Moves between units:
j772: p>j761, g>none, u>j946, y>j606, x>j150, f>j357
j438: p>j523, g>none, u>j697, y>none, x>j115, f>j165
j726: p>j357, g>j946, u>j185, y>j175, x>j271, f>j948
j948: p>j790, g>j726, u>j84, y>j209, x>j191, f>none
j388: p>j384, g>none, u>j531, y>j195, x>j606, f>j18
j648: p>j606, g>none, u>j100, y>j462, x>j531, f>j175
j571: p>j662, g>j18, u>j314, y>j31, x>j366, f>none
j389: p>j87, g>j150, u>j271, y>j18, x>j357, f>j105
j84: p>j948, g>j185, u>j695, y>j370, x>j805, f>none
j987: p>j605, g>j986, u>j472, y>none, x>j324, f>none
j749: p>j324, g>j207, u>j31, y>none, x>j472, f>none
j662: p>j269, g>j978, u>j571, y>j749, x>j447, f>none
j191: p>j105, g>j271, u>j805, y>j314, x>j948, f>none
j697: p>j438, g>none, u>j195, y>none, x>j491, f>j207
j87: p>j835, g>j748, u>j389, y>j978, x>j63, f>j327
j75: p>j147, g>none, u>j748, y>j378, x>j241, f>j835
j195: p>j697, g>none, u>j523, y>none, x>j811, f>j457
j457: p>j207, g>j195, u>j288, y>none, x>j94, f>j31
j370: p>j209, g>j924, u>j447, y>j987, x>j269, f>none
j946: p>j772, g>none, u>j241, y>j648, x>j147, f>j726
j795: p>j503, g>j378, u>j978, y>j165, x>j924, f>j269
j241: p>j946, g>none, u>j761, y>j100, x>j75, f>j185
j357: p>j63, g>j772, u>j726, y>j411, x>j389, f>j790
j790: p>j695, g>j357, u>j948, y>j366, x>j105, f>none
j978: p>j795, g>j384, u>j18, y>j207, x>j870, f>j662
j58: p>j100, g>none, u>j606, y>j491, x>j384, f>j870
j447: p>j370, g>j870, u>j366, y>j472, x>j662, f>none
j271: p>j389, g>j147, u>j835, y>j503, x>j726, f>j191
j150: p>j748, g>none, u>j147, y>j388, x>j772, f>j389
j472: p>j987, g>j543, u>j284, y>none, x>j749, f>none
j63: p>j185, g>j761, u>j357, y>j870, x>j87, f>j695
j288: p>j457, g>j523, u>j165, y>none, x>j747, f>j401
j605: p>j284, g>j747, u>j987, y>none, x>j401, f>none
j695: p>j84, g>j63, u>j790, y>j447, x>j327, f>none
j18: p>j978, g>j388, u>j503, y>j457, x>j411, f>j571
j185: p>j726, g>j241, u>j63, y>j924, x>j835, f>j84
j401: p>j31, g>j288, u>j324, y>none, x>j605, f>none
j531: p>j388, g>none, u>j378, y>j523, x>j648, f>j503
j986: p>j747, g>j115, u>j543, y>none, x>j165, f>j987
j523: p>j195, g>none, u>j438, y>none, x>j462, f>j288
j284: p>j472, g>j94, u>j605, y>none, x>j31, f>none
j411: p>j870, g>j606, u>j175, y>j94, x>j18, f>j366
j543: p>j986, g>j491, u>j94, y>none, x>j207, f>j472
j835: p>j271, g>j75, u>j87, y>j795, x>j185, f>j805
j94: p>j543, g>j811, u>j747, y>none, x>j457, f>j284
j606: p>j58, g>none, u>j648, y>j811, x>j388, f>j411
j747: p>j94, g>j462, u>j986, y>none, x>j288, f>j605
j748: p>j75, g>none, u>j150, y>j384, x>j761, f>j87
j147: p>j150, g>none, u>j75, y>j531, x>j946, f>j271
j761: p>j241, g>none, u>j772, y>j58, x>j748, f>j63
j805: p>j191, g>j835, u>j327, y>j269, x>j84, f>none
j811: p>j491, g>none, u>j462, y>none, x>j195, f>j94
j105: p>j327, g>j389, u>j191, y>j571, x>j790, f>none
j165: p>j288, g>j438, u>j207, y>none, x>j986, f>j324
j491: p>j115, g>none, u>j811, y>none, x>j697, f>j543
j207: p>j165, g>j697, u>j457, y>none, x>j543, f>j749
j324: p>j401, g>j165, u>j749, y>none, x>j987, f>none
j366: p>j447, g>j411, u>j209, y>j284, x>j571, f>none
j115: p>j462, g>none, u>j491, y>none, x>j438, f>j986
j327: p>j805, g>j87, u>j105, y>j662, x>j695, f>none
j870: p>j924, g>j58, u>j411, y>j543, x>j978, f>j447
j100: p>j648, g>none, u>j58, y>j115, x>j378, f>j924
j924: p>j175, g>j100, u>j870, y>j986, x>j795, f>j370
j384: p>j378, g>none, u>j388, y>j697, x>j58, f>j978
j175: p>j411, g>j648, u>j924, y>j747, x>j503, f>j209
j31: p>j749, g>j457, u>j401, y>none, x>j284, f>none
j269: p>j314, g>j795, u>j662, y>j324, x>j370, f>none
j462: p>j811, g>none, u>j115, y>none, x>j523, f>j747
j503: p>j18, g>j531, u>j795, y>j288, x>j175, f>j314
j378: p>j531, g>none, u>j384, y>j438, x>j100, f>j795
j314: p>j571, g>j503, u>j269, y>j401, x>j209, f>none
j209: p>j366, g>j175, u>j370, y>j605, x>j314, f>none

The rows follow the links: the fewer symbols apart two units are, the more alike their rows tend to be.

Known rows, each with its unit:
-1 20 41 -5 -6 7 -34 31 48 25 -94 38 38 -6 54 -36 -31 -41 -29 -36 -91 84 1 89 -5 -43 20 -16 96 -76 35 22 -7 46 9 27 -16 -36 25 -1 -24 -13 -78 | j531
49 54 55 45 -4 4 -85 29 -46 23 -61 -73 104 12 -40 -39 3 -56 42 24 -1 79 -1 -19 63 -44 16 -39 75 -22 4 -76 -16 25 22 -3 54 -17 -37 -4 15 -46 -49 | j438
-34 -122 -55 16 -37 -28 86 -10 -36 -8 84 -63 -59 -13 -36 49 7 31 -75 1 -14 -78 17 0 -25 -5 -13 -4 -116 44 9 10 -10 -21 -23 -32 -53 5 21 -30 -6 62 6 | j63
-9 -15 11 -15 -39 4 -80 33 -30 5 -41 -99 -47 -15 -81 -15 -4 -2 83 60 33 20 43 -70 66 -58 -34 -6 27 84 0 -10 -9 -27 12 -66 32 -22 -90 -68 -3 48 20 | j491
-91 30 0 -1 19 30 -28 23 104 -72 -35 104 -32 -42 37 31 0 74 7 13 30 -103 -55 -23 -3 47 17 29 29 35 -15 42 9 -36 -24 117 0 -1 18 55 -15 16 41 | j209
31 -14 39 35 -26 -65 -65 37 -7 40 -113 2 59 -32 -4 -15 -42 -70 -50 -8 -77 64 55 50 13 -12 10 19 56 -50 13 -83 -26 40 2 6 14 -19 -3 -26 -43 -20 -83 | j378
-33 -73 -14 -44 10 63 57 4 57 -102 46 31 40 1 59 44 44 83 -5 1 43 -91 -19 4 -35 20 15 16 -23 -28 11 41 -11 -9 -1 82 -61 21 87 -4 -29 23 24 | j948
20 149 39 -31 48 44 -34 -16 -8 -5 -12 67 53 35 23 -64 33 -10 77 -3 40 39 -42 -22 17 36 8 -18 74 -20 -30 -47 13 7 28 47 24 23 -10 68 49 -92 28 | j401
-72 39 -38 -47 2 26 3 3 75 -11 16 109 -87 -55 25 33 -35 62 14 -11 40 -68 -3 -44 -60 39 -17 42 -12 53 -1 71 19 -60 11 23 30 -3 -5 12 -11 19 66 | j366
-12 -15 41 36 -32 1 -116 60 -25 -23 -55 -106 23 -2 -70 0 34 12 74 54 35 0 9 -47 94 -45 -10 -16 65 80 -8 -37 3 -33 3 11 24 -39 -52 -36 -16 -1 -8 | j115
-84 -76 22 -7 -9 33 -79 46 79 -39 -106 -8 -36 -47 9 1 -27 36 17 23 -56 -36 9 43 47 -61 17 21 82 6 32 63 25 1 -24 58 -17 -52 6 -36 -73 32 -25 | j648
12 -48 -48 -20 17 1 96 -62 -46 29 83 5 -8 64 29 3 -10 -9 -70 -59 -28 49 1 45 -63 8 -6 10 -71 -64 12 52 -8 53 13 -36 -49 47 60 22 19 6 -28 | j389
-66 -101 -57 -13 20 25 75 -31 4 -9 97 -38 -88 2 11 42 7 61 -22 -22 7 -62 -6 26 -24 -10 -8 4 -88 0 22 92 11 2 -34 -19 -82 17 38 -13 -13 47 14 | j357
-48 8 9 -41 0 62 -74 30 -3 0 -16 -54 -42 30 -24 -26 -1 18 111 46 20 35 -1 -48 59 -110 -25 -19 66 83 13 67 32 -34 29 -20 19 -30 -79 -24 6 37 30 | j811
-44 -31 -4 96 -39 -71 -20 31 4 -44 -80 -30 -53 -64 -82 37 5 48 -29 -7 -74 -96 -34 -23 68 21 8 16 -10 60 4 -34 17 4 -72 64 21 -32 8 -7 -40 9 -11 | j924
35 -108 -58 -17 -38 2 68 5 4 -28 81 -1 -13 -11 18 73 17 39 -31 28 59 -92 40 -47 -46 35 -30 30 -113 20 0 -6 -28 -41 16 -19 -16 30 39 -19 -10 43 48 | j695
2 94 -41 -75 33 -14 15 -35 47 47 14 140 -34 -23 54 -30 -35 -15 -20 -37 7 34 3 13 -87 47 -6 31 -15 -37 0 49 7 9 25 -30 22 39 14 47 21 -31 31 | j571
-111 13 -38 -2 1 -37 11 -14 34 30 2 12 -147 -22 -20 10 -26 51 -11 -2 -22 -40 -44 -17 -24 -25 2 26 -8 58 26 106 42 -26 -39 -6 -5 -16 -4 3 -16 60 42 | j411
4 102 31 -24 48 6 14 -19 68 -20 -35 129 42 -3 79 -8 -20 -2 -44 -49 -45 -18 -15 38 -28 62 6 -1 34 -67 -21 -3 6 21 3 45 28 16 48 54 23 -78 3 | j314
-72 -139 -3 26 16 42 35 -39 9 -84 35 -37 -30 40 12 49 32 57 -39 -27 -26 -61 -59 21 3 -17 11 15 -40 -15 13 41 -1 20 -44 60 -81 4 81 14 -19 33 -7 | j726

Each walk starts at a row. The symbols on each line, taken left to right, move it on to the next unit.
Each answer is a row, close to the row of the unit it stands for.
new walk
16 85 -23 17 -33 -117 44 -41 -31 105 2 32 -24 -39 -20 -12 -60 -51 -48 -39 -86 55 24 33 -32 55 1 5 -35 -9 -14 -25 17 31 -14 -71 17 14 -26 11 32 -14 -38
f x p	-19 7 2 33 -19 -40 -18 53 55 -62 -43 60 4 -95 0 41 14 45 -16 29 43 -142 -8 -50 11 72 -8 40 -32 52 -32 -50 -9 -40 -29 65 26 -23 17 1 -28 4 58
x u p	70 88 18 43 -10 -69 15 15 11 16 -56 106 80 -43 29 -4 -11 -39 -37 -16 -5 -31 3 12 -19 113 18 11 -5 -59 -34 -89 -21 -16 1 41 52 17 31 28 -12 -55 1
new walk
64 68 18 -7 -9 -14 -70 18 -76 68 -29 -46 18 -1 -49 -53 -21 -75 60 23 14 121 62 -16 25 -53 -17 -30 35 1 4 -43 -2 7 28 -91 24 -15 -77 -28 29 -11 -15
f x	-38 64 5 32 -22 -28 -18 -25 -59 6 4 -70 -64 -19 -116 -22 7 14 56 22 46 -7 -11 -84 69 -10 -13 -20 -14 122 -23 -27 24 -46 -16 -30 26 -32 -86 -2 5 39 47
f u	-35 95 -24 -56 41 65 -34 -1 5 -27 39 34 -53 18 -12 -18 26 33 95 14 100 -48 -36 -82 25 -19 -8 -5 22 73 -25 32 16 -64 14 -4 41 19 -49 15 19 -8 73
new walk
10 82 4 7 -24 9 -26 15 -20 -1 36 -8 -35 -19 -57 -17 18 15 88 39 107 -55 6 -110 49 11 -14 5 -47 71 -29 -48 -6 -75 29 -20 46 28 -72 -3 10 1 70
u g	-70 76 -10 -3 21 42 -8 -26 -10 3 31 -42 -91 43 -62 -22 26 29 93 20 29 -1 -59 -63 39 -40 -1 -44 9 94 7 69 41 -7 -11 -29 -4 -18 -96 16 18 20 58
p p	-17 32 51 91 -7 -2 -61 25 -36 -51 -34 -59 -1 1 -129 -26 50 26 73 22 19 -43 -53 -74 113 3 4 -34 31 76 -17 -52 10 -13 -27 27 20 -26 -51 12 8 0 42
new walk
35 24 -11 -9 -29 -73 -17 28 -8 114 -47 15 15 -46 7 -19 -86 -70 -43 -4 -61 89 92 57 -23 -26 -14 26 8 -26 -4 -17 -9 39 35 -79 46 -10 -41 -49 -12 -1 -49
x u x	2 30 4 -66 -9 -27 -2 -12 44 85 -31 30 -26 1 55 -46 -60 -44 -29 -22 -70 110 46 69 -33 -47 2 1 45 -53 8 63 5 39 23 -39 5 -3 1 -19 -4 -1 -62
f y	4 152 -3 -15 42 18 -16 -54 -48 41 17 -3 -44 68 -26 -62 -9 -39 59 -40 6 113 -24 -21 7 -24 11 -55 31 6 -8 33 49 34 5 -48 6 4 -63 35 61 -41 15
new walk
10 137 44 13 47 7 -18 -33 -37 4 -15 -8 16 73 -27 -65 31 -34 48 -42 -3 80 -80 0 39 -7 24 -49 86 -4 -18 -14 49 32 -28 35 -2 1 -23 62 43 -63 6
u	52 122 58 71 -6 -39 -55 -12 -56 0 -27 -27 40 34 -87 -62 27 -63 26 -14 -12 51 -39 -26 73 27 11 -47 36 12 -35 -86 22 24 -3 11 21 -6 -28 39 48 -67 6
x p	-62 34 29 34 34 48 -43 -8 -28 -57 -17 -52 -42 17 -56 -28 50 40 82 -10 24 -15 -91 -56 78 -27 14 -24 56 82 19 17 38 -35 -22 63 -1 -42 -41 45 8 -2 42
new walk
54 -92 -20 -22 -38 -48 43 0 -36 50 50 -35 37 23 26 17 -29 -55 -54 -22 -43 62 80 75 -50 -26 -14 20 -61 -61 20 -12 -43 46 29 -70 -15 20 39 -42 -22 3 -65
f p g	76 -110 33 -2 -27 -22 5 33 -14 -12 -7 -42 84 36 24 22 0 -44 -67 -11 -41 37 61 85 -8 -23 3 7 -18 -71 21 -62 -60 42 11 -8 -32 -19 46 -30 -19 2 -106
u u u	13 -75 15 -31 12 26 43 0 13 -25 -15 -9 69 54 85 5 13 -23 -53 -47 -54 46 14 102 -43 -31 7 3 18 -107 19 14 -32 65 18 19 -63 -5 62 -7 -7 -20 -101
new walk
-89 -33 -35 -49 -13 -8 -44 19 72 30 -48 -26 -86 -47 8 13 -52 31 2 29 -24 -1 36 11 16 -83 -5 36 47 35 31 110 22 -34 9 3 -16 -52 -46 -69 -54 57 -8
u u u	-34 -61 -34 2 -58 -50 -65 67 8 38 -43 -41 -58 -88 -34 24 -67 2 2 48 -25 -36 91 -8 16 -62 -42 22 -19 94 19 24 -28 -32 6 -49 20 -51 -33 -67 -40 85 -8
u f x	-41 97 -10 -2 10 -39 62 -62 23 99 17 70 -69 -4 12 -23 -54 -41 -54 -50 -79 75 -30 51 -48 8 13 -3 7 -35 -5 76 28 48 -39 -40 14 9 15 44 25 -21 -9
new walk
-48 86 25 31 40 -35 26 -38 30 15 -39 85 -5 0 22 -33 -6 -11 -49 -67 -99 61 -62 77 -12 30 20 9 71 -49 13 -8 34 55 -47 47 7 0 40 79 17 -59 -41
p p x	-63 -14 -24 57 -39 -80 18 9 -11 27 -25 -28 -120 -90 -63 30 -40 30 -43 14 -10 -61 6 -27 12 13 -23 21 -59 101 0 22 26 -26 -39 -33 14 -2 -58 -14 -19 79 24
f	-22 37 -55 -7 -45 -47 8 40 29 -5 12 49 -61 -95 -9 51 -33 31 -9 49 50 -110 43 -66 -29 54 -31 24 -57 77 -37 4 1 -66 -12 -25 59 0 -29 -30 -44 29 55
new walk
-47 -72 28 61 -38 -35 -75 68 -4 -3 -107 -60 5 -87 -28 26 -38 29 -30 36 -44 -56 50 15 56 -27 -3 35 45 39 35 -8 -13 -12 -27 44 18 -55 -7 -46 -58 20 -38
p x y	28 69 68 -10 48 47 -91 16 -9 -5 -66 -22 54 58 0 -59 -13 -24 71 -11 -7 115 -14 22 63 -47 15 -39 116 -42 10 -17 -5 24 24 11 2 -32 -43 11 31 -49 -51
x	-57 -9 34 15 22 65 -93 33 7 -61 -75 -55 -13 20 -30 -24 15 57 84 22 21 10 -32 -22 110 -93 -2 -17 90 60 7 29 15 -14 3 26 -6 -53 -51 -5 -25 -11 -4
